Below is a small trained network, with its code and all its weights. Each question gives an input and a target symbol and asks what happens when units are switched off, that is, made to give their printed mean instead of their output.

import numpy as np


def w(rows, s, z=0):
    codes = np.array(rows[::2]) - 128.0
    scale = np.full(codes.shape[1], s)
    scale[-1] = z or s
    return codes * scale


def f(y):
    return y / 2 * (1 + np.tanh(0.7978845608 * (y + 0.044715 * y**3)))


def softmax(a):
    e = np.exp(a - a.max(-1, keepdims=True))
    return e / e.sum(-1, keepdims=True)


def log_softmax(a):
    a = a - a.max(-1, keepdims=True)
    return a - np.log(np.exp(a).sum(-1, keepdims=True))


def net(x, mask):
    ids = ['αβγδεζηθλμξτφψω'.index(c) for c in x.split()]
    T = len(ids)
    res = E[ids] + P[:T]
    r = res
    for j in range(2):
        rows = slice(4 * j, 4 * j + 4)
        q, k, v = (r @ M[0][rows].T for M in (Q, K, V))
        z = softmax(np.where(np.tri(T) > 0, q @ k.T / 4**0.5, -1e9)) @ v
        o = O[0][rows]
        res = res + np.where(mask[j], z, o[:, -1]) @ o[:, :-1]
    y = f(res @ A[0][:, :-1].T + A[0][:, -1])
    res = res + np.where(mask[2:14], y, B[0][:, -1]) @ B[0][:, :-1]
    return log_softmax(res[-1] @ U[:, :-1].T + U[:, -1])


Q, K, V, O, A, B = {}, {}, {}, {}, {}, {}
E = w([
[128,111,100],'α',
[166,139,104],'β',
[169,102,143],'γ',
[131,105,78],'δ',
[129,110,99],'ε',
[172,143,152],'ζ',
[177,79,191],'η',
[151,105,173],'θ',
[128,111,105],'λ',
[129,108,95],'μ',
[54,163,198],'ξ',
[50,143,54],'τ',
[5,85,166],'φ',
[126,222,98],'ψ',
[162,125,157],'ω',
],0.028)
P = w([
[205,109,2],'0',
[160,122,98],'1',
[150,121,98],'2',
[142,126,100],'3',
[139,124,100],'4',
[137,129,100],'5',
[129,132,100],'6',
[132,132,104],'7',
[130,133,103],'8',
[126,139,100],'9',
[125,136,96],'10',
[121,137,99],'11',
[125,130,95],'12',
[133,124,96],'13',
],0.013)
Q[0] = w([
[93,56,245],'H0',
[191,164,88],'H0',
[60,69,87],'H0',
[167,189,160],'H0',
[148,141,166],'H1',
[249,149,166],'H1',
[72,168,149],'H1',
[84,199,138],'H1',
],0.017)
K[0] = w([
[1,79,185],'H0',
[133,179,95],'H0',
[217,52,89],'H0',
[112,178,143],'H0',
[115,137,152],'H1',
[32,203,155],'H1',
[174,98,153],'H1',
[147,72,165],'H1',
],0.016)
V[0] = w([
[191,209,181],'H0',
[164,41,189],'H0',
[90,229,63],'H0',
[64,142,106],'H0',
[217,202,171],'H1',
[27,48,114],'H1',
[145,1,169],'H1',
[186,102,59],'H1',
],0.01)
O[0] = w([
[132,178,192,164],'H0',
[122,57,201,14],'H0',
[159,227,54,255],'H0',
[50,171,87,94],'H0',
[254,223,175,153],'H1',
[43,153,28,51],'H1',
[157,37,154,13],'H1',
[184,122,6,248],'H1',
],0.0073,0.0062)
A[0] = w([
[97,166,148,254],'N0',
[144,129,185,160],'N1',
[138,143,164,107],'N2',
[171,133,71,147],'N3',
[133,164,159,209],'N4',
[163,59,171,172],'N5',
[108,251,159,92],'N6',
[208,139,163,152],'N7',
[97,135,150,231],'N8',
[129,133,82,234],'N9',
[170,83,124,167],'N10',
[125,199,65,201],'N11',
],0.013,0.007)
B[0] = w([
[129,37,184,155],'N0',
[171,145,155,140],'N1',
[114,176,127,132],'N2',
[52,202,143,216],'N3',
[201,42,112,158],'N4',
[205,101,47,157],'N5',
[163,75,30,204],'N6',
[62,161,99,195],'N7',
[140,47,137,133],'N8',
[63,116,177,195],'N9',
[62,167,66,165],'N10',
[160,87,255,253],'N11',
],0.0071,0.028)
U = w([
[136,133,139,78],'α',
[136,232,193,231],'β',
[136,155,45,132],'γ',
[141,132,136,28],'δ',
[124,137,135,96],'ε',
[174,168,122,20],'ζ',
[172,82,100,109],'η',
[164,109,118,54],'θ',
[136,135,135,21],'λ',
[114,140,127,119],'μ',
[167,55,219,253],'ξ',
[103,116,241,119],'τ',
[114,66,148,148],'φ',
[233,159,246,127],'ψ',
[164,147,116,82],'ω',
],0.012,0.005)

Each question gives the input, a string of symbols that net reads in full, and the target symbol t.
The units are the heads (4 rows each of Q, K, V and O) and the neurons (one row each of A and B). Each row of codes is followed by its name. A weight is (code - 128) times the scale printed after its matrix; where a second scale follows, it is the last column's (O, A, B and U).
mask holds one flag per unit, heads first, then neurons. A switched-off unit (its flag False) gives its mean, the last column of its rows in O or B, instead of its output. The means were averaged over made-up inputs and are rounded, as every weight is.
A unit's drop is (log p(t) with every unit on - log p(t) with that unit switched off) / (log p(t) with every unit on - log p(t) with every unit switched off).
The circuit of an input: a set's keep is (log p(t) with only the set's units on - log p(t) with every unit switched off) / (log p(t) with every unit on - log p(t) with every unit switched off). Starting from the 12 units with the biggest drops (on a tie, the unit counted first), units are removed one at a time, each time the one whose removal leaves the highest keep (on an exact tie, the one counted first), for as long as the keep stays at least 0.8.
circuit, biggest first: the units of the circuit, biggest drop first
most important unit: the unit with the biggest drop
k most important neurons: the k neurons with the biggest drops, biggest first
heads that matter: for each layer, one digit per head in row order, 1 if its drop is at least 0.15 and else 0, layers parted by /
input γ ω μ, target γ: circuit, biggest first : (N11; H0; N10; N0)
input η ζ β β τ β μ, target η: 3 most important neurons : (N11; N3; N5)
input η γ ζ μ γ γ β φ τ ε, target η: most important unit : H0
input γ μ β ψ ψ β α, target γ: circuit, biggest first : (H0; N11; N0)
input η θ β β β ψ ψ γ η μ η ω, target ψ: circuit, biggest first : (H1; N4)
input η ψ θ ξ β η ξ γ β β η ε γ, target ξ: circuit, biggest first : (H1; N3; N0)
input ζ η β, target β: 2 most important neurons : (N6; N7)
input γ η β α μ β φ ε, target γ: 2 most important neurons : (N11; N10)
input γ μ η τ γ β ξ η β λ α, target γ: circuit, biggest first : (N11; H0; N0)
input β γ β μ μ ξ β ε η θ, target ξ: heads that matter : 01
input δ β β ψ β β θ φ, target φ: circuit, biggest first : (H0; H1)
input φ γ θ η δ τ β α β, target τ: circuit, biggest first : (H1; N6; N11; N9)
input β α ψ γ β β ψ γ μ η φ β β φ, target φ: heads that matter : 10
input β ψ β ω β γ β η γ η, target ψ: heads that matter : 11
input μ γ μ β γ, target γ: heads that matter : 10
input β ω δ, target β: most important unit : N6
input γ β β β β λ γ ε ζ α η β φ β, target φ: 2 most important neurons : (N11; N3)
input β α ψ φ η ω β ε β λ, target β: heads that matter : 01
input β τ β η β γ β δ η, target τ: 3 most important neurons : (N11; N6; N9)
input β β β δ γ β β ψ γ β η α, target β: heads that matter : 01
input β ε δ β τ γ γ β ψ γ β, target ψ: heads that matter : 10
input τ γ β ε η β ζ η μ β β β ζ, target τ: heads that matter : 01
input β ε ξ τ β β η β, target τ: 3 most important neurons : (N6; N5; N4)
